Below is a small trained network, with its code and all its weights. Each question gives an input and a target symbol and asks what happens when units are switched off, that is, made to give their printed mean instead of their output.

import numpy as np


def w(rows, s, z=0):
    codes = np.array(rows[::2]) - 128.0
    scale = np.full(codes.shape[1], s)
    scale[-1] = z or s
    return codes * scale


def f(y):
    return np.maximum(y, 0)


def softmax(a):
    e = np.exp(a - a.max(-1, keepdims=True))
    return e / e.sum(-1, keepdims=True)


def log_softmax(a):
    a = a - a.max(-1, keepdims=True)
    return a - np.log(np.exp(a).sum(-1, keepdims=True))


def net(x, mask):
    ids = ['ΨΩβδεζθξστφ'.index(c) for c in x.split()]
    T = len(ids)
    res = E[ids] + P[:T]
    u = 0
    for l in range(2):
        q, k, v = (res @ M[l].T for M in (Q, K, V))
        z = softmax(np.where(np.tri(T) > 0, q @ k.T / 2**0.5, -1e9)) @ v
        res = res + np.where(mask[u], z, O[l][:, -1]) @ O[l][:, :-1]
        u += 1
        y = f(res @ A[l][:, :-1].T + A[l][:, -1])
        res = res + np.where(mask[u : u + 16], y, B[l][:, -1]) @ B[l][:, :-1]
        u += 16
    return log_softmax(res[-1] @ U[:, :-1].T + U[:, -1])


Q, K, V, O, A, B = {}, {}, {}, {}, {}, {}
E = w([
[101,184,174],'Ψ',
[53,60,180],'Ω',
[123,145,33],'β',
[148,200,158],'δ',
[21,166,189],'ε',
[103,177,123],'ζ',
[222,203,173],'θ',
[4,125,123],'ξ',
[154,148,32],'σ',
[99,107,58],'τ',
[240,194,111],'φ',
],0.012)
P = w([
[113,190,141],'0',
[11,79,25],'1',
[84,254,228],'2',
[78,69,103],'3',
[163,166,229],'4',
[228,119,83],'5',
],0.0093)
Q[0] = w([
[101,113,108],'0.h0',
[255,56,132],'0.h0',
],0.0089)
K[0] = w([
[152,128,173],'0.h0',
[98,254,105],'0.h0',
],0.007)
V[0] = w([
[71,114,113],'0.h0',
[104,107,254],'0.h0',
],0.0064)
O[0] = w([
[250,86,167,209],'0.h0',
[75,181,91,253],'0.h0',
],0.012,0.0011)
A[0] = w([
[208,148,212,126],'0.n0',
[217,155,200,181],'0.n1',
[83,80,216,212],'0.n2',
[98,208,85,127],'0.n3',
[66,42,72,115],'0.n4',
[49,98,140,94],'0.n5',
[69,118,108,153],'0.n6',
[10,81,133,79],'0.n7',
[178,216,88,67],'0.n8',
[43,181,225,121],'0.n9',
[108,170,97,123],'0.n10',
[111,83,42,12],'0.n11',
[139,2,112,215],'0.n12',
[110,177,169,184],'0.n13',
[65,227,87,174],'0.n14',
[153,117,51,253],'0.n15',
],0.0094,0.0036)
B[0] = w([
[129,135,67,230],'0.n0',
[154,164,84,255],'0.n1',
[65,128,113,206],'0.n2',
[120,56,238,199],'0.n3',
[223,123,166,176],'0.n4',
[150,114,130,169],'0.n5',
[65,57,86,168],'0.n6',
[139,115,90,188],'0.n7',
[207,111,165,215],'0.n8',
[58,28,202,254],'0.n9',
[156,86,201,161],'0.n10',
[99,74,199,146],'0.n11',
[113,245,184,177],'0.n12',
[150,26,40,232],'0.n13',
[254,68,143,240],'0.n14',
[113,207,129,195],'0.n15',
],0.0063,0.006)
Q[1] = w([
[161,110,247],'1.h0',
[162,136,171],'1.h0',
],0.013)
K[1] = w([
[42,202,77],'1.h0',
[81,125,3],'1.h0',
],0.0057)
V[1] = w([
[174,17,108],'1.h0',
[254,181,24],'1.h0',
],0.0084)
O[1] = w([
[125,48,243,253],'1.h0',
[106,6,86,22],'1.h0',
],0.011,0.0057)
A[1] = w([
[142,117,70,116],'1.n0',
[138,60,91,123],'1.n1',
[181,44,82,92],'1.n2',
[180,70,137,152],'1.n3',
[76,6,149,171],'1.n4',
[170,95,99,121],'1.n5',
[137,54,102,19],'1.n6',
[221,200,134,90],'1.n7',
[208,222,74,146],'1.n8',
[74,156,39,144],'1.n9',
[127,129,70,242],'1.n10',
[181,182,128,253],'1.n11',
[127,85,85,80],'1.n12',
[108,148,155,28],'1.n13',
[90,175,187,47],'1.n14',
[231,112,211,199],'1.n15',
],0.012,0.0051)
B[1] = w([
[192,102,182,132],'1.n0',
[111,145,102,142],'1.n1',
[66,147,89,153],'1.n2',
[62,59,119,171],'1.n3',
[162,161,64,182],'1.n4',
[122,178,87,144],'1.n5',
[62,254,91,138],'1.n6',
[120,204,132,173],'1.n7',
[78,88,144,163],'1.n8',
[209,162,161,129],'1.n9',
[243,84,174,136],'1.n10',
[136,105,162,175],'1.n11',
[163,168,139,131],'1.n12',
[174,166,132,137],'1.n13',
[176,159,105,161],'1.n14',
[93,119,119,252],'1.n15',
],0.008,0.023)
U = w([
[105,113,216,146],'Ψ',
[136,246,121,61],'Ω',
[181,147,87,143],'β',
[115,41,171,152],'δ',
[172,170,192,2],'ε',
[140,64,177,119],'ζ',
[28,110,91,186],'θ',
[78,157,172,149],'ξ',
[164,187,83,139],'σ',
[208,130,141,185],'τ',
[49,219,48,43],'φ',
],0.011,0.0054)

Each question gives the input, a string of symbols that net reads in full, and the target symbol t.
The units are the heads (2 rows each of Q, K, V and O) and the neurons (one row each of A and B). Each row of codes is followed by its name. A weight is (code - 128) times the scale printed after its matrix; where a second scale follows, it is the last column's (O, A, B and U).
mask holds one flag per unit, layer by layer, with each layer's heads first. A switched-off unit (its flag False) gives its mean, the last column of its rows in O or B, instead of its output. The means were averaged over made-up inputs and are rounded, as every weight is.
A unit's drop is (log p(t) with every unit on - log p(t) with that unit switched off) / (log p(t) with every unit on - log p(t) with every unit switched off).
The circuit of an input: a set's keep is (log p(t) with only the set's units on - log p(t) with every unit switched off) / (log p(t) with every unit on - log p(t) with every unit switched off). Starting from the 12 units with the biggest drops (on a tie, the unit counted first), units are removed one at a time, each time the one whose removal leaves the highest keep (on an exact tie, the one counted first), for as long as the keep stays at least 0.8.
circuit, biggest first: the units of the circuit, biggest drop first
unit that matters most: the unit with the biggest drop
top k neurons: the k neurons with the biggest drops, biggest first
k most important neurons of layer l: the k neurons of layer l with the biggest drops, biggest first
drop of u: that unit's drop, to one decimal
input δ θ θ θ τ, target θ: top 3 neurons	(0.n14 0.n12 0.n2)
input ε Ω τ ζ, target Ω: circuit, biggest first	(1.h0 0.n9)
input φ ζ φ δ, target φ: 2 most important neurons of layer 1	(1.n4 1.n6)
input Ω ε θ Ω δ, target Ω: circuit, biggest first	(1.h0)
input σ θ φ Ψ, target φ: circuit, biggest first	(1.h0 1.n4 1.n6 0.n9)
input Ψ Ω Ω θ, target Ω: circuit, biggest first	(1.h0 1.n7)
input δ φ Ψ θ θ δ, target θ: circuit, biggest first	(1.h0 1.n2)
input ζ φ φ, target φ: top 3 neurons	(0.n9 1.n2 1.n6)
input Ψ φ Ψ θ ε, target θ: top 3 neurons	(0.n14 0.n9 0.n13)
input θ ξ θ θ σ, target θ: circuit, biggest first	(1.h0 0.n4 1.n2)
input β δ σ δ φ Ψ, target φ: circuit, biggest first	(1.h0 1.n2 1.n6 0.n9)
input θ θ φ, target θ: 3 most important neurons of layer 1	(1.n3 1.n2 1.n15)
input σ θ Ω, target θ: top 4 neurons	(0.n13 0.n9 0.n15 1.n7)
input δ δ θ, target δ: unit that matters most	0.n9
input ε ξ Ω σ, target Ω: top 2 neurons	(1.n7 0.n9)
input φ θ β, target θ: top 2 neurons	(0.n9 1.n3)
input θ θ θ δ θ θ, target θ: 3 most important neurons of layer 0	(0.n14 0.n12 0.n9)
input β φ β φ Ω, target φ: top 2 neurons	(1.n4 0.n9)
input ε ε δ, target ε: 2 most important neurons of layer 1	(1.n7 1.n14)
input Ω ζ φ, target Ψ: unit that matters most	1.n8
input ζ φ θ, target φ: 2 most important neurons of layer 1	(1.n6 1.n2)
input θ δ τ, target δ: 3 most important neurons of layer 0	(0.n14 0.n12 0.n3)
input β θ δ, target θ: 3 most important neurons of layer 1	(1.n3 1.n7 1.n14)
input θ φ θ θ τ, target θ: top 4 neurons	(0.n12 0.n14 1.n7 1.n14)
input Ψ ζ β θ ζ, target θ: top 2 neurons	(0.n9 0.n14)
input θ δ δ, target δ: 2 most important neurons of layer 0	(0.n14 0.n9)
input θ Ψ β, target Ψ: unit that matters most	0.h0
input φ θ Ψ, target θ: top 3 neurons	(0.n9 0.n14 0.n13)
input φ β θ φ θ, target φ: 2 most important neurons of layer 0	(0.n4 0.n0)
input ε τ Ω θ, target Ω: drop of 1.n5	-0.1
